Here is a tiny trained network, its code and every weight. The questions are about switching its units off for an input and a target symbol, where a switched-off unit gives its printed mean instead of its output.

import numpy as np


def w(rows, s, z=0):
    codes = np.array(rows[::2]) - 128.0
    scale = np.full(codes.shape[1], s)
    scale[-1] = z or s
    return codes * scale


def norm(h):
    return h / np.sqrt((h * h).mean(-1, keepdims=True) + 1e-5)


def f(y):
    return np.maximum(y, 0)


def softmax(a):
    e = np.exp(a - a.max(-1, keepdims=True))
    return e / e.sum(-1, keepdims=True)


def log_softmax(a):
    a = a - a.max(-1, keepdims=True)
    return a - np.log(np.exp(a).sum(-1, keepdims=True))


def net(x, mask):
    ids = ['ΓΠΣΨαβδζτ'.index(c) for c in x.split()]
    T = len(ids)
    res = E[ids] + P[:T]
    r = norm(res)
    for j in range(3):
        rows = slice(4 * j, 4 * j + 4)
        q, k, v = (r @ M[0][rows].T for M in (Q, K, V))
        z = softmax(np.where(np.tri(T) > 0, q @ k.T / 4**0.5, -1e9)) @ v
        o = O[0][rows]
        res = res + np.where(mask[j], z, o[:, -1]) @ o[:, :-1]
    y = f(norm(res) @ A[0][:, :-1].T + A[0][:, -1])
    res = res + np.where(mask[3:27], y, B[0][:, -1]) @ B[0][:, :-1]
    return log_softmax(norm(res)[-1] @ U[:, :-1].T + U[:, -1])


Q, K, V, O, A, B = {}, {}, {}, {}, {}, {}
E = w([
[114,91,83,34,193,164,105,72],'Γ',
[149,115,89,52,130,115,63,92],'Π',
[104,112,81,29,9,84,117,156],'Σ',
[64,156,63,30,159,208,53,152],'Ψ',
[108,54,70,29,141,180,53,170],'α',
[176,62,84,137,159,249,106,135],'β',
[153,175,78,141,145,215,130,186],'δ',
[50,153,74,117,160,159,202,136],'ζ',
[107,45,59,87,138,168,184,227],'τ',
],0.0018)
P = w([
[115,147,210,161,129,100,127,126],'0',
[94,89,187,91,92,252,142,131],'1',
[159,157,36,93,86,142,137,76],'2',
[183,141,161,138,137,91,165,110],'3',
[89,108,109,181,142,125,107,167],'4',
[207,185,33,107,111,179,103,236],'5',
],0.0037)
Q[0] = w([
[10,95,131,193,172,155,125,217],'H1',
[170,198,90,76,128,108,149,127],'H1',
[175,127,57,86,131,160,117,159],'H1',
[218,171,218,92,128,72,206,2],'H1',
[104,106,217,162,142,62,145,89],'H2',
[65,69,120,126,139,179,77,166],'H2',
[83,132,153,165,119,160,84,204],'H2',
[57,135,189,183,124,127,98,136],'H2',
[126,116,142,139,134,106,150,73],'H3',
[70,126,87,162,103,160,79,121],'H3',
[167,159,155,111,121,163,139,146],'H3',
[67,153,84,169,106,164,84,110],'H3',
],0.007)
K[0] = w([
[127,75,2,137,158,139,184,203],'H1',
[164,105,193,85,142,84,63,70],'H1',
[218,139,187,173,178,50,230,106],'H1',
[54,123,237,115,93,169,53,72],'H1',
[12,123,114,166,108,204,32,173],'H2',
[187,167,78,111,84,135,111,113],'H2',
[207,92,29,66,82,195,183,80],'H2',
[99,122,36,90,92,212,117,102],'H2',
[118,123,143,136,107,86,129,82],'H3',
[189,107,65,74,105,167,174,114],'H3',
[86,106,169,129,110,163,118,146],'H3',
[189,86,63,40,65,179,192,90],'H3',
],0.0054)
V[0] = w([
[37,186,142,76,189,83,177,65],'H1',
[53,189,124,91,110,176,254,188],'H1',
[129,84,90,43,90,72,64,148],'H1',
[141,17,138,86,137,106,174,186],'H1',
[124,157,130,114,88,142,24,223],'H2',
[105,182,137,117,79,61,174,153],'H2',
[146,129,131,181,77,95,230,66],'H2',
[187,161,172,167,160,122,148,170],'H2',
[124,218,153,133,144,179,26,149],'H3',
[152,91,133,116,170,89,23,110],'H3',
[30,115,94,143,175,133,79,216],'H3',
[123,51,144,116,94,173,131,160],'H3',
],0.0042)
O[0] = w([
[141,139,126,254,109,94,186,112,170],'H1',
[175,107,128,180,151,31,66,138,161],'H1',
[104,76,160,144,68,180,99,129,74],'H1',
[80,44,120,110,110,96,131,135,173],'H1',
[142,125,141,105,105,166,69,209,132],'H2',
[180,132,166,169,94,137,86,102,99],'H2',
[149,134,165,119,102,93,137,25,72],'H2',
[111,178,156,119,110,71,133,140,157],'H2',
[133,168,174,162,133,105,100,45,221],'H3',
[95,158,150,162,96,123,133,164,113],'H3',
[99,146,52,173,85,122,140,73,131],'H3',
[120,89,93,155,166,48,132,126,249],'H3',
],0.0048,0.0019)
A[0] = w([
[104,148,106,164,77,174,111,85,125],'N1',
[156,74,139,84,145,117,166,137,36],'N2',
[118,151,197,116,107,191,204,111,121],'N3',
[112,159,123,105,65,74,63,148,144],'N4',
[121,111,209,126,86,191,153,137,48],'N5',
[131,136,114,217,167,45,125,146,87],'N6',
[166,114,219,116,141,117,68,131,84],'N7',
[177,94,99,93,102,139,92,84,43],'N8',
[125,146,122,115,22,154,158,175,81],'N9',
[176,189,231,105,96,133,123,118,2],'N10',
[225,159,104,83,172,95,134,138,206],'N11',
[146,96,83,100,145,157,128,153,102],'N12',
[111,131,97,121,139,180,124,155,112],'N13',
[128,117,152,109,58,82,143,132,166],'N14',
[89,111,120,111,128,142,87,197,163],'N15',
[103,80,141,194,128,134,73,142,128],'N16',
[160,173,126,166,24,156,85,92,33],'N17',
[80,115,147,58,167,109,132,127,149],'N18',
[125,90,110,63,89,152,166,129,92],'N19',
[152,118,173,93,146,88,70,151,175],'N20',
[153,189,63,96,150,159,90,180,88],'N21',
[119,130,89,131,46,107,147,145,146],'N22',
[144,253,188,145,148,47,122,154,93],'N23',
[126,148,203,79,129,164,167,184,121],'N24',
],0.0056,0.0031)
B[0] = w([
[77,98,91,131,157,160,207,128,164],'N1',
[170,138,90,91,167,100,164,64,143],'N2',
[120,108,231,55,110,68,164,210,148],'N3',
[116,133,138,110,196,179,164,142,174],'N4',
[104,207,76,160,106,34,101,102,145],'N5',
[95,146,196,48,159,179,40,107,204],'N6',
[189,164,162,197,167,128,145,125,158],'N7',
[66,157,130,80,114,123,98,101,153],'N8',
[157,82,121,131,168,93,149,64,164],'N9',
[157,234,70,81,185,165,75,162,147],'N10',
[40,135,136,183,83,136,113,171,253],'N11',
[143,173,176,122,101,118,100,131,204],'N12',
[139,145,176,122,169,157,128,102,194],'N13',
[141,144,147,189,168,145,89,122,160],'N14',
[170,166,96,144,104,146,158,75,242],'N15',
[76,146,101,110,101,62,177,144,204],'N16',
[125,88,132,136,22,145,94,202,167],'N17',
[187,132,131,166,69,135,106,164,208],'N18',
[144,135,183,100,111,114,62,117,175],'N19',
[117,87,113,158,183,145,194,151,190],'N20',
[169,84,188,151,135,55,155,123,205],'N21',
[116,167,166,133,187,176,119,104,178],'N22',
[161,3,70,76,80,155,149,91,204],'N23',
[127,128,25,147,175,106,95,111,161],'N24',
],0.0047,0.004)
U = w([
[66,193,55,189,164,179,206,90,192],'Γ',
[114,83,252,77,107,145,207,111,68],'Π',
[81,97,101,158,9,216,50,152,220],'Σ',
[210,150,179,253,155,110,136,214,215],'Ψ',
[241,138,108,56,199,219,83,107,207],'α',
[136,251,119,59,84,47,117,180,172],'β',
[152,11,35,118,127,62,160,185,143],'δ',
[172,123,135,182,67,36,76,1,16],'ζ',
[30,116,163,122,239,115,37,147,2],'τ',
],0.0061,0.00047)

Each question gives the input, a string of symbols that net reads in full, and the target symbol t.
The units are the heads (4 rows each of Q, K, V and O) and the neurons (one row each of A and B). Each row of codes is followed by its name. A weight is (code - 128) times the scale printed after its matrix; where a second scale follows, it is the last column's (O, A, B and U).
mask holds one flag per unit, heads first, then neurons. A switched-off unit (its flag False) gives its mean, the last column of its rows in O or B, instead of its output. The means were averaged over made-up inputs and are rounded, as every weight is.
A unit's drop is (log p(t) with every unit on - log p(t) with that unit switched off) / (log p(t) with every unit on - log p(t) with every unit switched off).
The circuit of an input: a set's keep is (log p(t) with only the set's units on - log p(t) with every unit switched off) / (log p(t) with every unit on - log p(t) with every unit switched off). Starting from the 12 units with the biggest drops (on a tie, the unit counted first), units are removed one at a time, each time the one whose removal leaves the highest keep (on an exact tie, the one counted first), for as long as the keep stays at least 0.8.
circuit, biggest first: the units of the circuit, biggest drop first
top k neurons: the k neurons with the biggest drops, biggest first
heads that matter: for each layer, one digit per head in row order, 1 if its drop is at least 0.15 and else 0, layers parted by /
input Γ α Π Γ β δ, target Γ: circuit, biggest first -> (H2; H1)
input β α Γ β, target δ: heads that matter -> 110
input β Π ζ Ψ ζ Σ, target Ψ: heads that matter -> 000
input Γ Ψ ζ Π, target Π: heads that matter -> 101
input β Γ Ψ Σ, target δ: heads that matter -> 100
input Γ β Γ Γ Γ α, target Γ: heads that matter -> 110
input δ Σ ζ Π δ, target τ: circuit, biggest first -> (N6)
input Ψ τ Γ Π, target Σ: circuit, biggest first -> (H3; H2; N17)
input Π Γ Γ Γ Γ Ψ, target Γ: circuit, biggest first -> (H2; H1)
input Γ δ Π Ψ β, target α: heads that matter -> 100
input α δ Γ Ψ, target Γ: heads that matter -> 111
input Π Γ Σ, target Π: heads that matter -> 100
input τ β δ β α, target Ψ: heads that matter -> 100
input Γ β Σ ζ, target Π: top 3 neurons -> (N3; N23; N6)
input ζ β δ, target ζ: heads that matter -> 110
input Σ α Σ, target Σ: heads that matter -> 010
input α ζ ζ, target α: heads that matter -> 110
input Σ τ ζ Σ β ζ, target Σ: circuit, biggest first -> (H2; N17; H1)
input β Γ Π ζ Ψ Γ, target ζ: circuit, biggest first -> (H2)
input Σ Γ β, target Σ: top neuron -> (N8)
input ζ Π Σ α Σ, target Σ: top 2 neurons -> (N21; N15)
input Ψ Γ Γ ζ, target Σ: top 2 neurons -> (N23; N6)
input Π Ψ Γ β, target β: top 2 neurons -> (N3; N5)
